Look-ups in named tables: a row name and a column name give one cell, copied from the table.

gatini =
         bezo  saf  reg  fus  fon  zos  vokozi  seg
vana      -17  -20  -83  -13   -2  -21      52  -23
tova       -1  -32    0  -45   -8  -55     -27  -18
mol       -13  -23  -56  -22   -5  -30      26  -22
gobuga      1  -35   19  -52  -10  -61     -46  -17
gesusev   -16  -22  -72  -17   -3  -24      42  -23
nabi      -25  -26   43  -35  -41  -28     -99  -21
sotod     -41  -12  -61    3  -32   10       2  -27
vafavu    -42  -12  -55    2  -34   11      -5  -27
tal       -40  -13  -49   -1  -34    7     -10  -27
lok       -21  -19  -78  -10   -8  -15      42  -24
dazutu      0  -34   13  -49   -9  -58     -39  -17
zulevu    -19  -20  -70  -14   -8  -20      35  -23
duk       -43  -12  -46    1  -37   10     -17  -27
zusutag    -5  -32   15  -46  -14  -51     -47  -18

dazutu, fon => -9
zulevu, fus => -14
tova, saf => -32
mol, vokozi => 26
zulevu, reg => -70
mol, bezo => -13
dazutu, fus => -49
zulevu, fon => -8
gobuga, zos => -61
vana, zos => -21
sotod, seg => -27
tova, vokozi => -27
duk, fon => -37
zusutag, saf => -32
gesusev, saf => -22
vana, fus => -13
mol, fus => -22
tal, fus => -1

surez =
|  | zimul | rut | lunazur | viv | pani | vatulim | vupu | finos |
|---|---|---|---|---|---|---|---|---|
| rezader | 160 | 152 | 141 | 121 | 111 | 109 | 144 | 121 |
| guvad | 142 | 93 | 100 | 129 | 96 | 132 | 94 | 114 |
| buk | 156 | 158 | 36 | 134 | 10 | 59 | 25 | 139 |
| koseda | 150 | 108 | 100 | 183 | 139 | 80 | 111 | 127 |
| bebudis | 104 | 111 | 106 | 143 | 90 | 99 | 111 | 137 |
| zos | 173 | 105 | 99 | 163 | 103 | 35 | 131 | 188 |
| fis | 100 | 107 | 160 | 113 | 160 | 173 | 131 | 102 |
| funofog | 169 | 197 | 114 | 142 | 100 | 119 | 99 | 146 |
| mifulov | 139 | 129 | 147 | 185 | 165 | 93 | 117 | 134 |
| nugug | 225 | 210 | 124 | 98 | 75 | 59 | 147 | 140 |
| favoni | 87 | 108 | 167 | 144 | 208 | 165 | 133 | 108 |

What is the pani of koseda in surez?
139
What is the lunazur of guvad in surez?
100
What is the lunazur of rezader in surez?
141
What is the viv of bebudis in surez?
143
What is the zimul of zos in surez?
173
What is the pani of mifulov in surez?
165
What is the lunazur of favoni in surez?
167
What is the vupu of koseda in surez?
111
What is the lunazur of funofog in surez?
114
What is the vupu of guvad in surez?
94
What is the vatulim of nugug in surez?
59
What is the vatulim of fis in surez?
173

zotubu.csv
,lev,takubos,pini
petab,53.76,56.40,54.81
pur,37.14,42.01,40.60
zunapot,19.58,15.98,18.35
guvuda,13.98,10.22,10.77
taf,49.15,52.78,51.82
fabom,23.35,19.83,21.03
pil,48.62,51.11,50.43
zav,79.76,84.72,83.25
vuzo,62.10,67.49,65.30

vuzo, pini => 65.30
guvuda, takubos => 10.22
zav, pini => 83.25
vuzo, takubos => 67.49
vuzo, lev => 62.10
guvuda, lev => 13.98
taf, takubos => 52.78
pur, takubos => 42.01
taf, pini => 51.82
taf, lev => 49.15
pil, lev => 48.62
pur, lev => 37.14
zunapot, takubos => 15.98
fabom, lev => 23.35
fabom, pini => 21.03
Row with the largest pini: zav

gid.csv
,bapi,faf,rozi,raz,voveb,bof,ropot,roro,tez,kanefik
ras,195,188,179,178,146,132,96,161,163,118
nuno,196,190,175,179,145,130,99,159,169,116
lar,98,91,77,104,131,154,183,100,119,125
puz,196,190,176,179,146,131,98,160,168,116
pado,99,92,76,105,131,154,182,100,119,126
bapon,195,189,177,178,145,131,98,159,166,117
pekimen,98,92,76,105,131,153,183,100,119,126
gon,199,189,176,178,150,133,97,161,167,115
zul,100,92,75,105,131,155,182,98,120,124
tomedaf,95,95,42,91,112,161,205,87,169,92
bivuf,196,189,175,179,146,131,98,159,167,115
zefe,196,190,175,179,145,130,99,159,169,116
valagag,198,189,181,177,147,133,94,161,161,123
dabu,196,191,176,179,146,129,98,159,169,117

bivuf, rozi: 175
ras, roro: 161
valagag, bof: 133
bivuf, bof: 131
gon, roro: 161
ras, bof: 132
lar, bapi: 98
pekimen, tez: 119
nuno, raz: 179
lar, rozi: 77
bapon, ropot: 98
nuno, roro: 159
tomedaf, ropot: 205
zul, bof: 155
Which row has the largest ropot? tomedaf

mup =
	gozato	tam
deruba	8.5	7.2
zud	8.5	0.9
mure	1.8	2.4
manavi	4.1	6.2
gomi	7.8	2.9
tedovim	6.4	2.9
doliram	2.3	2.4
gakam	0.6	1.6
fupuvib	5.1	1.8
maduliz	2.6	3.7
gofuve	2.2	0.4
gemu	6.7	3.1
zabifon	8.0	7.8
monu	1.1	2.4

What is the tam of gemu in mup? 3.1
What is the tam of doliram in mup? 2.4
What is the gozato of maduliz in mup? 2.6
What is the gozato of gofuve in mup? 2.2
What is the tam of tedovim in mup? 2.9
What is the tam of zud in mup? 0.9
What is the tam of mure in mup? 2.4
What is the tam of gofuve in mup? 0.4
What is the tam of monu in mup? 2.4
What is the tam of maduliz in mup? 3.7

Table gal
columns: bobubez, venev, zukogum
leg: [-17.308, -19.387, 27.506]
bini: [10.026, 70.049, 83.106]
lerif: [80.495, 64.350, 60.994]
gul: [79.734, 37.375, -28.261]
sez: [65.593, -11.111, 46.613]
vop: [94.107, 20.891, 50.203]
guba: [14.206, 66.913, 71.658]
zozeku: [-37.835, -38.996, 23.805]
raka: [-53.684, -12.994, 41.093]
gerota: [-6.461, 37.086, 76.312]

venev of gul is 37.375
bobubez of sez is 65.593
bobubez of vop is 94.107
zukogum of lerif is 60.994
bobubez of guba is 14.206
bobubez of lerif is 80.495
zukogum of gul is -28.261
bobubez of bini is 10.026
bobubez of zozeku is -37.835
zukogum of guba is 71.658
Row with the largest venev: bini

Table motaf
,sem,gug,tigeruz,favere,limul
pata,4.46,3.33,8.26,3.56,0.08
potul,5.05,2.01,3.04,3.10,2.49
pokola,3.53,5.01,6.45,3.43,2.40
dis,3.44,1.95,6.05,2.51,2.53
karu,3.58,5.56,7.86,2.62,1.38

What is the tigeruz of potul in motaf? 3.04
What is the limul of karu in motaf? 1.38
What is the limul of pata in motaf? 0.08
What is the tigeruz of pata in motaf? 8.26
What is the gug of karu in motaf? 5.56
What is the limul of dis in motaf? 2.53
What is the favere of karu in motaf? 2.62

ses
cols = dov, vinakem, zulazur, vuzoza
militul: [143, 143, 87, 156]
kekil: [131, 105, 146, 143]
bop: [98, 153, 25, 127]
fitoz: [109, 167, 65, 85]
dol: [209, 117, 160, 182]
kon: [95, 196, 150, 108]
pag: [127, 139, 91, 84]
vaf: [132, 221, 146, 210]
kufum: [141, 52, 58, 149]
karop: [161, 141, 82, 224]

What is the vinakem of vaf in ses? 221
What is the zulazur of fitoz in ses? 65
What is the dov of kekil in ses? 131
What is the dov of bop in ses? 98
What is the vinakem of militul in ses? 143
What is the vinakem of bop in ses? 153
What is the vuzoza of fitoz in ses? 85
What is the vinakem of dol in ses? 117
What is the dov of militul in ses? 143
What is the vuzoza of vaf in ses? 210
What is the dov of pag in ses? 127

